In the rows, zero is written as 128.
Each row has a class, written after it.
94, 145, 47, 110, 116, 162, 102, 114, 124, 81, 120, 134, 150, 117, 127, 86, 104, 88, 119, 83, 167, 187, 141, 146, 96, 73, 133, 159, 144, 148, 81, 132, 110, 151, 170 -> X
150, 159, 119, 109, 116, 114, 134, 95, 118, 96, 147, 141, 136, 122, 143, 131, 134, 127, 150, 134, 165, 134, 124, 134, 138, 131, 121, 149, 129, 130, 132, 133, 89, 149, 94 -> Y
158, 109, 139, 133, 136, 107, 106, 124, 102, 154, 116, 190, 168, 119, 152, 158, 104, 112, 146, 148, 141, 146, 142, 120, 98, 148, 103, 118, 110, 89, 95, 88, 147, 82, 126 -> M
111, 90, 146, 156, 135, 108, 84, 118, 110, 150, 134, 216, 166, 127, 144, 143, 109, 115, 156, 155, 153, 135, 120, 131, 64, 107, 107, 113, 97, 92, 100, 96, 134, 94, 127 -> X
127, 133, 68, 110, 138, 157, 100, 148, 159, 91, 152, 131, 155, 111, 141, 79, 102, 122, 87, 115, 146, 143, 160, 106, 116, 144, 159, 150, 144, 141, 136, 125, 133, 173, 134 -> F
192, 150, 125, 108, 115, 131, 158, 120, 107, 109, 116, 121, 147, 114, 135, 123, 144, 133, 136, 130, 151, 136, 123, 137, 144, 150, 122, 153, 130, 129, 105, 132, 91, 147, 91 -> M
139, 97, 136, 156, 123, 125, 89, 134, 145, 164, 125, 175, 134, 145, 160, 157, 88, 123, 138, 142, 140, 142, 143, 157, 76, 119, 126, 132, 113, 84, 114, 110, 144, 82, 120 -> B
168, 164, 151, 133, 133, 129, 174, 104, 117, 102, 127, 139, 120, 109, 146, 112, 141, 140, 150, 147, 129, 134, 123, 122, 149, 133, 128, 132, 117, 138, 137, 140, 106, 158, 95 -> K
140, 137, 52, 153, 132, 128, 111, 91, 133, 77, 114, 162, 159, 94, 148, 104, 114, 98, 116, 141, 148, 153, 153, 110, 104, 110, 136, 183, 142, 139, 105, 131, 104, 137, 133 -> K
20, 105, 131, 120, 108, 189, 114, 149, 135, 150, 109, 189, 145, 145, 129, 158, 97, 149, 173, 147, 150, 118, 115, 137, 161, 141, 102, 102, 112, 77, 126, 134, 165, 93, 103 -> F
99, 74, 148, 141, 122, 127, 80, 130, 122, 139, 130, 195, 169, 140, 144, 149, 101, 123, 145, 146, 148, 164, 123, 112, 84, 137, 110, 138, 98, 82, 122, 103, 156, 140, 125 -> H
149, 148, 113, 126, 115, 140, 145, 116, 129, 99, 109, 137, 132, 119, 136, 91, 103, 141, 111, 144, 142, 149, 124, 136, 135, 116, 139, 153, 146, 141, 120, 141, 69, 188, 101 -> F
139, 141, 153, 130, 127, 126, 145, 122, 136, 77, 131, 133, 139, 109, 131, 99, 131, 151, 142, 155, 140, 132, 133, 125, 151, 145, 110, 170, 131, 131, 128, 147, 89, 197, 91 -> H
130, 148, 134, 108, 128, 158, 91, 124, 170, 89, 110, 118, 147, 118, 132, 84, 106, 138, 131, 103, 144, 158, 135, 117, 109, 107, 125, 169, 145, 133, 128, 86, 142, 133, 102 -> F
130, 92, 162, 135, 138, 132, 88, 136, 127, 139, 121, 160, 166, 152, 147, 151, 112, 130, 145, 145, 122, 162, 120, 141, 114, 125, 126, 135, 112, 80, 106, 83, 157, 123, 140 -> X
136, 91, 133, 154, 134, 104, 104, 130, 122, 168, 107, 194, 126, 140, 154, 158, 95, 107, 126, 146, 121, 138, 138, 130, 90, 117, 118, 127, 117, 103, 101, 113, 127, 58, 128 -> B
119, 90, 145, 151, 122, 115, 112, 126, 101, 184, 137, 175, 157, 147, 157, 185, 103, 132, 152, 138, 159, 132, 103, 126, 118, 138, 117, 123, 105, 91, 108, 113, 160, 79, 113 -> Y
157, 157, 131, 117, 119, 106, 142, 85, 110, 101, 141, 114, 157, 117, 129, 111, 147, 147, 146, 141, 162, 125, 130, 125, 134, 164, 110, 165, 135, 129, 131, 153, 115, 169, 105 -> Y
172, 160, 142, 108, 119, 128, 143, 91, 125, 108, 156, 147, 139, 113, 154, 109, 143, 133, 126, 148, 127, 164, 145, 138, 125, 127, 150, 160, 104, 133, 133, 117, 106, 181, 91 -> G
178, 135, 112, 120, 122, 105, 134, 137, 150, 103, 140, 114, 167, 117, 132, 113, 112, 152, 131, 140, 144, 126, 142, 142, 147, 153, 135, 155, 147, 124, 113, 124, 88, 161, 101 -> M
141, 139, 98, 108, 123, 159, 103, 107, 129, 115, 116, 134, 150, 136, 142, 117, 115, 121, 113, 127, 135, 157, 147, 123, 106, 91, 143, 188, 121, 123, 98, 77, 137, 108, 134 -> G
142, 161, 113, 140, 130, 124, 153, 111, 138, 93, 136, 148, 129, 93, 146, 113, 123, 154, 145, 165, 155, 126, 122, 116, 142, 122, 122, 174, 130, 127, 123, 128, 92, 144, 90 -> K
98, 84, 138, 179, 125, 114, 91, 137, 139, 177, 121, 173, 147, 120, 154, 157, 85, 119, 139, 147, 139, 145, 131, 147, 89, 124, 114, 146, 108, 95, 112, 129, 153, 71, 127 -> B
170, 166, 145, 121, 127, 102, 142, 112, 151, 109, 146, 150, 140, 99, 148, 125, 133, 145, 151, 146, 143, 136, 135, 138, 120, 117, 117, 134, 121, 135, 119, 105, 98, 171, 64 -> G
174, 149, 139, 128, 127, 108, 147, 108, 122, 103, 126, 141, 149, 127, 123, 114, 122, 153, 130, 140, 152, 132, 137, 121, 151, 130, 98, 162, 145, 113, 103, 147, 103, 186, 91 -> F
135, 82, 146, 145, 140, 121, 98, 143, 135, 173, 129, 215, 150, 131, 163, 162, 102, 124, 136, 147, 127, 163, 107, 137, 101, 137, 112, 96, 105, 105, 91, 63, 145, 77, 105 -> G
144, 101, 139, 164, 130, 126, 118, 123, 116, 143, 126, 168, 146, 136, 151, 162, 113, 120, 150, 141, 136, 148, 110, 134, 95, 133, 125, 107, 105, 102, 126, 108, 140, 122, 116 -> K
106, 88, 160, 148, 127, 133, 101, 116, 97, 141, 124, 183, 142, 136, 152, 159, 111, 118, 143, 145, 122, 171, 102, 132, 105, 152, 124, 116, 105, 102, 105, 115, 139, 124, 135 -> H
139, 139, 75, 81, 122, 151, 127, 95, 128, 85, 112, 114, 140, 107, 153, 121, 110, 103, 118, 117, 118, 147, 175, 97, 99, 119, 178, 106, 131, 148, 130, 148, 114, 136, 160 -> B
149, 140, 145, 135, 115, 114, 142, 115, 134, 129, 125, 144, 126, 115, 148, 84, 124, 126, 132, 149, 118, 152, 154, 144, 102, 122, 131, 141, 128, 136, 142, 136, 109, 172, 91 -> B
149, 132, 156, 125, 120, 122, 133, 117, 150, 85, 120, 135, 111, 110, 137, 106, 114, 149, 129, 146, 127, 146, 126, 123, 137, 125, 129, 163, 142, 140, 141, 145, 76, 171, 98 -> H
49, 107, 103, 129, 118, 171, 101, 141, 129, 136, 107, 128, 167, 149, 128, 150, 121, 130, 149, 118, 132, 146, 101, 141, 138, 161, 133, 132, 137, 112, 84, 89, 156, 110, 95 -> F
112, 118, 84, 139, 114, 171, 123, 81, 99, 94, 105, 166, 156, 82, 130, 94, 130, 125, 117, 142, 171, 148, 126, 103, 113, 145, 102, 181, 140, 137, 86, 173, 123, 126, 115 -> F
172, 141, 107, 110, 117, 128, 133, 109, 115, 81, 136, 135, 152, 102, 138, 102, 119, 121, 127, 137, 146, 157, 143, 131, 129, 130, 127, 163, 135, 136, 110, 125, 80, 147, 114 -> M
104, 120, 62, 134, 116, 196, 136, 101, 95, 51, 116, 145, 117, 117, 128, 109, 115, 91, 130, 126, 155, 145, 137, 114, 126, 76, 121, 174, 130, 154, 108, 142, 79, 97, 139 -> K
73, 140, 138, 93, 118, 131, 151, 124, 112, 138, 158, 147, 135, 123, 139, 156, 122, 144, 201, 132, 142, 122, 136, 135, 134, 111, 123, 14, 125, 113, 99, 101, 142, 158, 88 -> X
122, 92, 141, 152, 124, 132, 115, 125, 118, 171, 115, 182, 153, 132, 160, 148, 91, 124, 153, 131, 145, 152, 123, 142, 75, 137, 120, 109, 101, 106, 85, 123, 143, 66, 118 -> B
193, 117, 74, 132, 104, 181, 129, 115, 134, 101, 66, 89, 152, 121, 139, 113, 121, 127, 86, 122, 155, 156, 120, 144, 123, 140, 154, 159, 166, 138, 107, 138, 95, 200, 101 -> F
168, 154, 120, 122, 122, 113, 145, 110, 130, 118, 124, 120, 127, 113, 144, 100, 127, 119, 131, 139, 145, 131, 160, 140, 100, 125, 127, 141, 130, 137, 124, 121, 97, 155, 89 -> B
188, 159, 119, 128, 136, 113, 153, 129, 153, 106, 131, 109, 139, 107, 155, 112, 122, 144, 132, 144, 138, 114, 159, 138, 127, 145, 139, 140, 138, 134, 110, 139, 98, 164, 91 -> B
104, 112, 117, 117, 124, 147, 150, 145, 111, 123, 134, 139, 124, 165, 140, 179, 105, 159, 148, 142, 114, 98, 91, 140, 157, 155, 174, 61, 124, 120, 94, 147, 78, 139, 133 -> H
125, 91, 144, 140, 145, 120, 99, 137, 108, 153, 121, 186, 164, 139, 141, 154, 117, 118, 151, 134, 141, 136, 118, 121, 99, 109, 104, 96, 110, 94, 83, 88, 160, 101, 137 -> X
177, 163, 128, 111, 113, 106, 147, 116, 121, 112, 141, 114, 146, 114, 136, 123, 122, 136, 143, 135, 158, 138, 155, 141, 128, 140, 125, 165, 129, 118, 116, 119, 97, 153, 86 -> M
120, 80, 124, 152, 141, 123, 88, 148, 119, 145, 114, 180, 167, 144, 141, 172, 107, 111, 139, 134, 146, 131, 116, 128, 100, 109, 117, 129, 107, 92, 85, 102, 137, 85, 139 -> X
180, 131, 135, 118, 116, 118, 153, 107, 118, 125, 140, 137, 117, 119, 145, 143, 141, 118, 120, 136, 132, 169, 134, 150, 130, 152, 129, 128, 122, 137, 122, 127, 91, 168, 83 -> G
108, 123, 86, 146, 136, 119, 86, 126, 127, 101, 149, 127, 169, 115, 103, 96, 108, 96, 116, 94, 153, 126, 163, 123, 141, 103, 102, 224, 129, 135, 95, 139, 137, 58, 168 -> M
81, 107, 105, 120, 112, 183, 93, 121, 151, 70, 124, 168, 137, 118, 154, 66, 72, 114, 115, 135, 139, 217, 168, 133, 107, 132, 134, 201, 138, 130, 126, 126, 112, 148, 140 -> H
150, 101, 121, 146, 124, 124, 106, 102, 98, 159, 108, 181, 162, 131, 161, 150, 123, 121, 138, 154, 159, 145, 98, 138, 102, 158, 114, 123, 127, 106, 97, 97, 137, 103, 108 -> Y
124, 96, 140, 155, 136, 121, 106, 124, 105, 183, 130, 185, 157, 132, 155, 174, 113, 109, 139, 130, 134, 161, 116, 137, 86, 141, 116, 118, 92, 110, 79, 85, 161, 71, 113 -> G
68, 94, 68, 138, 116, 168, 155, 160, 133, 131, 146, 122, 124, 170, 122, 131, 115, 145, 136, 93, 124, 142, 83, 152, 200, 136, 152, 133, 155, 152, 62, 125, 108, 83, 104 -> K
78, 141, 160, 159, 138, 125, 132, 132, 129, 155, 159, 88, 138, 113, 133, 148, 111, 137, 161, 120, 140, 139, 127, 169, 174, 178, 113, 108, 133, 120, 98, 109, 164, 131, 87 -> F
122, 148, 75, 93, 126, 125, 111, 114, 127, 91, 126, 136, 181, 83, 132, 121, 124, 113, 128, 153, 169, 122, 157, 97, 134, 145, 123, 171, 115, 112, 132, 110, 112, 128, 135 -> M
155, 148, 132, 126, 127, 106, 143, 131, 140, 104, 118, 132, 150, 121, 123, 109, 106, 151, 127, 137, 154, 125, 129, 112, 132, 111, 113, 158, 138, 131, 119, 127, 83, 178, 85 -> F
131, 107, 133, 162, 140, 144, 106, 131, 117, 139, 131, 202, 153, 139, 164, 165, 111, 125, 153, 161, 136, 130, 103, 128, 104, 120, 132, 116, 91, 86, 118, 90, 145, 98, 124 -> K
165, 149, 132, 117, 125, 112, 134, 123, 142, 106, 133, 136, 139, 121, 151, 101, 131, 127, 131, 145, 135, 158, 148, 150, 114, 127, 148, 140, 136, 128, 126, 104, 92, 198, 85 -> X
158, 131, 86, 100, 99, 164, 96, 78, 111, 92, 95, 182, 149, 111, 144, 73, 112, 97, 103, 153, 159, 195, 174, 131, 93, 126, 117, 224, 132, 103, 127, 117, 112, 117, 138 -> M
178, 137, 154, 132, 121, 144, 140, 131, 145, 96, 115, 114, 138, 130, 129, 107, 121, 156, 118, 137, 145, 143, 114, 142, 159, 135, 122, 180, 139, 123, 133, 138, 89, 186, 84 -> F
190, 153, 107, 146, 116, 142, 161, 112, 118, 99, 132, 132, 111, 114, 153, 116, 128, 135, 124, 143, 164, 148, 108, 144, 109, 116, 142, 167, 126, 138, 120, 128, 68, 167, 82 -> K
141, 96, 140, 151, 121, 124, 106, 135, 99, 159, 136, 174, 164, 140, 147, 155, 101, 105, 141, 130, 148, 151, 122, 154, 97, 145, 126, 135, 94, 100, 101, 101, 125, 77, 117 -> M
156, 158, 113, 152, 113, 143, 163, 116, 119, 95, 156, 141, 124, 120, 141, 88, 136, 135, 140, 126, 157, 160, 118, 153, 126, 115, 124, 176, 127, 143, 113, 148, 96, 185, 80 -> K
139, 150, 137, 119, 132, 103, 132, 126, 122, 91, 142, 145, 148, 116, 124, 99, 129, 116, 137, 143, 152, 135, 152, 123, 108, 101, 114, 160, 112, 126, 140, 128, 93, 185, 117 -> X
139, 124, 129, 150, 132, 174, 124, 144, 141, 166, 113, 153, 98, 155, 176, 173, 105, 141, 164, 139, 121, 97, 137, 190, 120, 148, 144, 69, 140, 100, 70, 103, 147, 42, 91 -> B
92, 167, 71, 144, 124, 183, 129, 89, 117, 71, 127, 148, 170, 86, 129, 68, 115, 111, 150, 114, 203, 132, 130, 115, 103, 83, 111, 202, 93, 149, 108, 151, 115, 102, 139 -> K
116, 87, 139, 139, 124, 152, 95, 120, 109, 124, 136, 194, 152, 137, 159, 127, 101, 132, 130, 138, 116, 182, 108, 123, 88, 143, 146, 121, 115, 110, 103, 130, 145, 148, 150 -> H
